Below are the code and all the weights of a small trained network. Each question names an input and a target symbol and asks about switching units off, where a switched-off unit gives its printed mean instead of its output.

import numpy as np


def w(rows, s, z=0):
    codes = np.array(rows[::2]) - 128.0
    scale = np.full(codes.shape[1], s)
    scale[-1] = z or s
    return codes * scale


def f(y):
    return y / 2 * (1 + np.tanh(0.7978845608 * (y + 0.044715 * y**3)))


def softmax(a):
    e = np.exp(a - a.max(-1, keepdims=True))
    return e / e.sum(-1, keepdims=True)


def log_softmax(a):
    a = a - a.max(-1, keepdims=True)
    return a - np.log(np.exp(a).sum(-1, keepdims=True))


def net(x, mask):
    ids = ['ΓΔΞΠΦβζηθμτω'.index(c) for c in x.split()]
    T = len(ids)
    res = E[ids] + P[:T]
    u = 0
    for l in range(2):
        r = res
        for j in range(2):
            rows = slice(3 * j, 3 * j + 3)
            q, k, v = (r @ M[l][rows].T for M in (Q, K, V))
            z = softmax(np.where(np.tri(T) > 0, q @ k.T / 3**0.5, -1e9)) @ v
            o = O[l][rows]
            res = res + np.where(mask[u + j], z, o[:, -1]) @ o[:, :-1]
        u += 2
        y = f(res @ A[l][:, :-1].T + A[l][:, -1])
        res = res + np.where(mask[u : u + 12], y, B[l][:, -1]) @ B[l][:, :-1]
        u += 12
    return log_softmax(res[-1] @ U[:, :-1].T + U[:, -1])


Q, K, V, O, A, B = {}, {}, {}, {}, {}, {}
E = w([
[149,210,147,64,148],'Γ',
[36,85,143,3,115],'Δ',
[164,229,173,119,112],'Ξ',
[132,181,179,89,194],'Π',
[103,128,152,167,36],'Φ',
[123,192,204,162,104],'β',
[124,122,74,118,205],'ζ',
[73,142,11,65,119],'η',
[67,3,190,192,190],'θ',
[248,102,34,90,131],'μ',
[153,98,112,158,30],'τ',
[183,32,116,173,77],'ω',
],0.016)
P = w([
[148,149,150,22,109],'0',
[136,172,129,89,137],'1',
[96,204,103,134,142],'2',
[105,187,84,199,150],'3',
[156,168,79,228,146],'4',
[210,125,79,254,164],'5',
],0.0083)
Q[0] = w([
[141,103,183,191,140],'0.h1',
[159,11,86,136,107],'0.h1',
[83,127,72,182,170],'0.h1',
[131,143,195,160,150],'0.h2',
[53,123,113,120,71],'0.h2',
[175,231,117,149,178],'0.h2',
],0.012)
K[0] = w([
[137,156,182,85,107],'0.h1',
[234,79,74,84,131],'0.h1',
[102,106,91,138,158],'0.h1',
[131,117,119,192,181],'0.h2',
[105,108,127,31,115],'0.h2',
[126,125,9,222,122],'0.h2',
],0.011)
V[0] = w([
[127,166,135,120,72],'0.h1',
[94,172,112,69,139],'0.h1',
[107,124,129,178,193],'0.h1',
[72,203,171,147,154],'0.h2',
[130,254,190,137,167],'0.h2',
[123,130,49,158,156],'0.h2',
],0.0076)
O[0] = w([
[168,170,164,160,69,205],'0.h1',
[168,33,102,96,118,227],'0.h1',
[166,108,133,175,150,47],'0.h1',
[197,58,158,135,125,175],'0.h2',
[184,1,129,93,91,254],'0.h2',
[155,186,130,124,138,83],'0.h2',
],0.0081,0.003)
A[0] = w([
[127,8,175,154,108,135],'0.n1',
[54,108,219,194,88,3],'0.n2',
[137,67,2,158,174,161],'0.n3',
[65,181,117,172,160,89],'0.n4',
[47,52,149,70,133,174],'0.n5',
[164,150,167,212,130,89],'0.n6',
[58,138,104,80,208,211],'0.n7',
[212,189,54,120,90,43],'0.n8',
[143,210,206,130,149,166],'0.n9',
[221,152,101,83,151,94],'0.n10',
[148,82,87,108,79,30],'0.n11',
[101,124,183,161,50,238],'0.n12',
],0.0089,0.0034)
B[0] = w([
[59,193,168,149,174,255],'0.n1',
[126,92,133,128,179,146],'0.n2',
[141,166,77,92,141,206],'0.n3',
[51,149,142,60,153,154],'0.n4',
[68,124,193,108,96,205],'0.n5',
[104,156,146,95,142,169],'0.n6',
[178,119,146,110,91,188],'0.n7',
[127,2,140,164,142,193],'0.n8',
[173,140,71,63,151,187],'0.n9',
[153,33,134,172,132,186],'0.n10',
[84,147,117,153,58,171],'0.n11',
[206,117,110,100,155,212],'0.n12',
],0.0086,0.007)
Q[1] = w([
[98,113,115,134,59],'1.h1',
[53,94,175,114,123],'1.h1',
[193,148,60,22,72],'1.h1',
[91,29,175,171,88],'1.h2',
[251,109,153,119,173],'1.h2',
[176,132,134,50,192],'1.h2',
],0.012)
K[1] = w([
[146,56,138,1,117],'1.h1',
[148,181,219,62,143],'1.h1',
[61,122,65,158,76],'1.h1',
[190,205,176,39,188],'1.h2',
[113,191,85,195,184],'1.h2',
[61,165,67,227,85],'1.h2',
],0.0087)
V[1] = w([
[151,122,121,139,238],'1.h1',
[142,165,118,160,95],'1.h1',
[167,201,215,121,140],'1.h1',
[146,254,226,172,126],'1.h2',
[79,133,91,94,171],'1.h2',
[69,99,178,144,243],'1.h2',
],0.01)
O[1] = w([
[102,66,91,56,84,28],'1.h1',
[215,230,143,68,118,50],'1.h1',
[247,87,149,99,155,79],'1.h1',
[169,208,244,61,198,3],'1.h2',
[49,144,58,156,206,85],'1.h2',
[93,29,138,3,223,81],'1.h2',
],0.0072,0.0052)
A[1] = w([
[52,117,108,120,148,44],'1.n1',
[69,148,120,52,30,128],'1.n2',
[127,217,46,145,110,170],'1.n3',
[186,166,74,55,216,169],'1.n4',
[238,160,98,122,71,129],'1.n5',
[220,255,89,98,166,189],'1.n6',
[108,114,162,21,188,93],'1.n7',
[186,33,207,119,121,254],'1.n8',
[164,57,114,214,146,103],'1.n9',
[55,103,144,184,99,8],'1.n10',
[157,190,83,203,206,50],'1.n11',
[75,103,205,186,192,15],'1.n12',
],0.0095,0.0054)
B[1] = w([
[206,199,178,173,104,170],'1.n1',
[118,181,113,157,107,173],'1.n2',
[204,105,151,74,125,225],'1.n3',
[94,133,81,156,96,182],'1.n4',
[155,78,90,162,134,196],'1.n5',
[116,115,124,93,183,197],'1.n6',
[128,141,125,157,108,204],'1.n7',
[88,172,133,154,163,254],'1.n8',
[82,116,190,104,90,189],'1.n9',
[140,167,129,89,188,179],'1.n10',
[113,127,250,97,52,163],'1.n11',
[156,56,114,87,116,166],'1.n12',
],0.011,0.015)
U = w([
[20,219,183,102,83,76],'Γ',
[135,125,166,102,119,130],'Δ',
[147,131,152,237,123,116],'Ξ',
[87,46,171,87,186,128],'Π',
[216,109,98,164,191,111],'Φ',
[171,193,144,181,227,177],'β',
[136,21,51,89,125,254],'ζ',
[155,123,196,57,66,32],'η',
[85,156,53,151,198,174],'θ',
[166,211,81,135,122,164],'μ',
[230,108,157,67,155,75],'τ',
[136,152,128,2,173,192],'ω',
],0.0074,0.0057)

Each question gives the input, a string of symbols that net reads in full, and the target symbol t.
The units are the heads (3 rows each of Q, K, V and O) and the neurons (one row each of A and B). Each row of codes is followed by its name. A weight is (code - 128) times the scale printed after its matrix; where a second scale follows, it is the last column's (O, A, B and U).
mask holds one flag per unit, layer by layer, with each layer's heads first. A switched-off unit (its flag False) gives its mean, the last column of its rows in O or B, instead of its output. The means were averaged over made-up inputs and are rounded, as every weight is.
A unit's drop is (log p(t) with every unit on - log p(t) with that unit switched off) / (log p(t) with every unit on - log p(t) with every unit switched off).
The circuit of an input: a set's keep is (log p(t) with only the set's units on - log p(t) with every unit switched off) / (log p(t) with every unit on - log p(t) with every unit switched off). Starting from the 12 units with the biggest drops (on a tie, the unit counted first), units are removed one at a time, each time the one whose removal leaves the highest keep (on an exact tie, the one counted first), for as long as the keep stays at least 0.8.
circuit, biggest first: the units of the circuit, biggest drop first
k most important neurons: the k neurons with the biggest drops, biggest first
k most important neurons of layer l: the k neurons of layer l with the biggest drops, biggest first
which heads matter: for each layer, one digit per head in row order, 1 if its drop is at least 0.15 and else 0, layers parted by /
input β ω θ Ξ, target ω: 4 most important neurons => 0.n11, 0.n9, 1.n6, 0.n2
input β Ξ τ, target β: 3 most important neurons => 0.n1, 0.n12, 1.n8
input Φ θ β η Δ Δ, target Γ: circuit, biggest first => 1.n3, 1.n5
input Ξ τ β Ξ θ Ξ, target θ: 3 most important neurons => 1.n4, 0.n1, 0.n9
input β ω Γ ω, target β: circuit, biggest first => 0.h2, 0.n1, 1.h2
input Δ τ Δ Ξ, target τ: which heads matter => 00 / 11
input Ξ Π β, target β: 2 most important neurons of layer 0 => 0.n12, 0.n1
input η Ξ Φ, target η: most important neuron of layer 1 => 1.n11
input Ξ Δ ω ζ τ Ξ, target τ: 3 most important neurons of layer 0 => 0.n9, 0.n7, 0.n5
input Π Ξ ω, target Π: circuit, biggest first => 0.h2, 0.n1, 1.h2
input ζ η Ξ, target η: which heads matter => 10 / 11
input Δ Δ η, target μ: 2 most important neurons => 0.n3, 0.n1
input Ξ Ξ Π τ β β, target τ: which heads matter => 00 / 11
input Δ Δ ω ω Π Ξ, target ω: which heads matter => 01 / 00
input Φ θ ζ, target θ: circuit, biggest first => 1.h2, 1.n4, 1.n3, 0.h1
input η η η Δ Π, target η: most important neuron of layer 1 => 1.n11
input Ξ Ξ θ ζ, target θ: 3 most important neurons => 1.n4, 0.n1, 0.n3
input Ξ Ξ τ β, target τ: which heads matter => 00 / 01
input τ Ξ ω Π, target ω: circuit, biggest first => 0.h2, 1.n6, 0.n9, 1.n3
input θ β τ ζ, target τ: 2 most important neurons of layer 1 => 1.n3, 1.n11
input ζ Δ τ ω Γ, target ω: circuit, biggest first => 0.h2, 1.n6, 0.n9
input ζ Φ Ξ μ Γ, target μ: most important neuron => 0.n9
input Ξ Φ ζ Δ β, target ζ: which heads matter => 10 / 11
input Ξ ζ ω ω θ, target Π: circuit, biggest first => 0.n2, 1.n9
input Π β ω μ, target ζ: 2 most important neurons => 1.n8, 0.n1
input ω β τ ζ, target τ: 2 most important neurons => 0.n1, 1.n3
